Here is a tiny trained network, its code and every weight. The questions are about switching its units off for an input and a class, where a switched-off unit gives its printed mean instead of its output.

import numpy as np


def w(rows, s, z=0):
    codes = np.array(rows[::2]) - 128.0
    scale = np.full(codes.shape[1], s)
    scale[-1] = z or s
    return codes * scale


def f(y):
    return np.maximum(y, 0)


def log_softmax(a):
    a = a - a.max(-1, keepdims=True)
    return a - np.log(np.exp(a).sum(-1, keepdims=True))


def net(x, mask):
    res = np.array(x, float).reshape(1, 3) / 4 @ E
    y = f(res @ A[0][:, :-1].T + A[0][:, -1])
    res = res + np.where(mask, y, B[0][:, -1]) @ B[0][:, :-1]
    return log_softmax(res[-1] @ U[:, :-1].T + U[:, -1])


A, B = {}, {}
E = w([
[169,89,47,149,157,184,4,144,163,163,122,184],'x0',
[122,150,156,135,97,126,153,88,174,120,21,222],'x1',
[133,105,154,66,127,87,162,98,75,173,155,211],'x2',
],0.015)
A[0] = w([
[135,101,108,63,181,97,122,125,85,145,167,116,94],'neuron 0',
[106,115,38,130,132,169,36,165,140,147,122,173,122],'neuron 1',
[90,142,216,126,110,55,186,156,88,75,144,109,91],'neuron 2',
[94,186,175,132,137,61,205,131,98,99,146,58,127],'neuron 3',
[170,94,170,174,97,72,120,140,115,141,119,110,215],'neuron 4',
[162,97,136,142,185,169,27,133,160,186,156,152,125],'neuron 5',
[74,118,151,190,144,137,106,148,156,62,145,129,254],'neuron 6',
[76,158,92,199,114,128,110,127,190,40,70,47,179],'neuron 7',
[159,16,138,47,141,65,173,102,50,217,141,208,48],'neuron 8',
[119,106,89,138,72,123,146,182,80,100,198,58,73],'neuron 9',
[137,88,124,133,184,127,107,148,82,131,186,43,123],'neuron 10',
[141,157,181,142,104,97,168,144,134,75,151,93,185],'neuron 11',
[109,151,180,98,73,130,176,184,112,65,117,100,64],'neuron 12',
[81,212,149,77,117,126,116,94,108,88,100,64,107],'neuron 13',
[155,125,157,126,145,99,130,39,67,186,163,171,236],'neuron 14',
[151,79,128,135,207,169,153,155,76,117,196,111,132],'neuron 15',
[125,147,83,255,120,157,120,133,168,95,101,40,87],'neuron 16',
[138,118,175,156,76,143,163,40,146,117,18,203,105],'neuron 17',
[186,54,91,200,130,143,71,171,151,202,138,166,83],'neuron 18',
[107,131,150,119,133,164,138,61,193,55,4,187,76],'neuron 19',
[87,181,163,145,101,76,147,100,113,105,147,70,119],'neuron 20',
[113,175,150,231,141,123,117,153,181,25,119,68,55],'neuron 21',
],0.0082,0.0096)
B[0] = w([
[87,164,100,85,134,106,149,151,90,111,51,60,175],'neuron 0',
[123,162,198,120,144,157,113,126,172,152,164,178,243],'neuron 1',
[145,173,177,113,223,129,67,132,150,146,158,152,222],'neuron 2',
[120,126,139,132,151,173,99,110,171,154,159,150,238],'neuron 3',
[178,99,99,128,100,153,103,57,147,122,158,177,186],'neuron 4',
[129,160,176,117,202,154,83,89,160,144,148,181,235],'neuron 5',
[231,44,68,143,28,48,194,69,76,87,207,205,221],'neuron 6',
[199,97,91,102,117,92,158,164,91,175,154,107,247],'neuron 7',
[179,133,95,138,135,116,186,254,83,235,89,55,249],'neuron 8',
[97,185,138,79,162,151,116,149,131,85,56,99,186],'neuron 9',
[71,175,62,40,128,141,182,101,117,37,68,110,208],'neuron 10',
[178,109,127,159,199,123,73,59,149,159,151,183,212],'neuron 11',
[70,135,134,119,175,206,98,144,147,213,115,108,177],'neuron 12',
[88,143,197,143,146,131,126,82,145,161,172,144,175],'neuron 13',
[226,62,39,158,96,68,187,181,130,145,167,163,251],'neuron 14',
[67,182,93,105,101,138,129,82,101,32,83,118,193],'neuron 15',
[190,160,118,154,105,45,144,182,124,192,73,79,221],'neuron 16',
[94,148,96,49,199,143,153,84,86,64,100,84,233],'neuron 17',
[93,162,159,124,181,169,79,122,173,177,141,160,224],'neuron 18',
[80,192,80,70,178,144,131,105,110,69,76,76,219],'neuron 19',
[123,146,176,136,187,169,113,49,189,138,153,156,197],'neuron 20',
[134,139,88,140,120,62,156,173,161,211,86,38,200],'neuron 21',
],0.0078,0.014)
U = w([
[115,145,204,104,158,183,69,108,191,165,144,168,94],'0',
[158,125,120,105,120,73,139,184,125,183,99,108,77],'1',
[77,160,120,60,140,154,115,111,121,6,55,110,102],'2',
[180,66,110,112,89,104,124,81,125,60,193,218,252],'3',
[25,83,183,157,101,118,142,143,149,91,114,139,103],'4',
[76,107,209,156,105,128,127,150,109,101,100,112,108],'5',
],0.014)

Each question gives the input, the list of numbers given to net, and the class t.
The units are the neurons (one row each of A and B). Each row of codes is followed by its name. A weight is (code - 128) times the scale printed after its matrix; where a second scale follows, it is the last column's (A, B and U).
mask holds one flag per neuron, in row order. A switched-off neuron (its flag False) gives its mean, the last column of its row in B, instead of its output. The means were averaged over made-up inputs and are rounded, as every weight is.
A unit's drop is (log p(t) with every unit on - log p(t) with that unit switched off) / (log p(t) with every unit on - log p(t) with every unit switched off).
The circuit of an input: a set's keep is (log p(t) with only the set's units on - log p(t) with every unit switched off) / (log p(t) with every unit on - log p(t) with every unit switched off). Starting from the 12 units with the biggest drops (on a tie, the unit counted first), units are removed one at a time, each time the one whose removal leaves the highest keep (on an exact tie, the one counted first), for as long as the keep stays at least 0.8.
units of the circuit, in order: the units of the circuit, biggest drop first
top k neurons: the k neurons with the biggest drops, biggest first
drop when u is switched off: that unit's drop, to one decimal
input [-4,-1,-4], class 0: top 2 neurons	(neuron 8; neuron 14)
input [1,-3,-2], class 3: units of the circuit, in order	(neuron 8; neuron 6)
input [0,-8,6], class 2: units of the circuit, in order	(neuron 10)
input [6,-6,0], class 0: top 3 neurons	(neuron 1; neuron 5; neuron 18)
input [-5,6,-6], class 1: top 3 neurons	(neuron 7; neuron 21; neuron 16)
input [-1,-4,-2], class 2: top 2 neurons	(neuron 14; neuron 10)
input [6,-4,8], class 1: top 2 neurons	(neuron 8; neuron 14)
input [1,-3,3], class 3: top 3 neurons	(neuron 16; neuron 21; neuron 19)
input [6,-2,-8], class 1: top 3 neurons	(neuron 16; neuron 7; neuron 21)
input [3,-2,3], class 3: top 4 neurons	(neuron 16; neuron 21; neuron 2; neuron 12)
input [5,-7,6], class 2: units of the circuit, in order	(neuron 15; neuron 10)
input [3,8,7], class 2: top 2 neurons	(neuron 17; neuron 19)
input [1,-4,-2], class 2: top 2 neurons	(neuron 14; neuron 10)
input [5,4,7], class 1: units of the circuit, in order	(neuron 8)
input [3,-3,1], class 3: top 4 neurons	(neuron 19; neuron 2; neuron 17; neuron 12)
input [-7,-3,-7], class 0: top 2 neurons	(neuron 20; neuron 3)
input [-5,0,-5], class 0: top 2 neurons	(neuron 8; neuron 20)
input [7,-3,8], class 1: top 2 neurons	(neuron 8; neuron 14)
input [6,-8,0], class 2: top 2 neurons	(neuron 10; neuron 15)
input [0,-8,-5], class 2: units of the circuit, in order	(neuron 10)
input [-8,0,-4], class 0: drop when neuron 13 is switched off	0.0
input [-5,-8,1], class 2: drop when neuron 10 is switched off	0.2
input [5,-8,3], class 2: drop when neuron 10 is switched off	0.1
input [3,2,-5], class 1: drop when neuron 16 is switched off	0.6
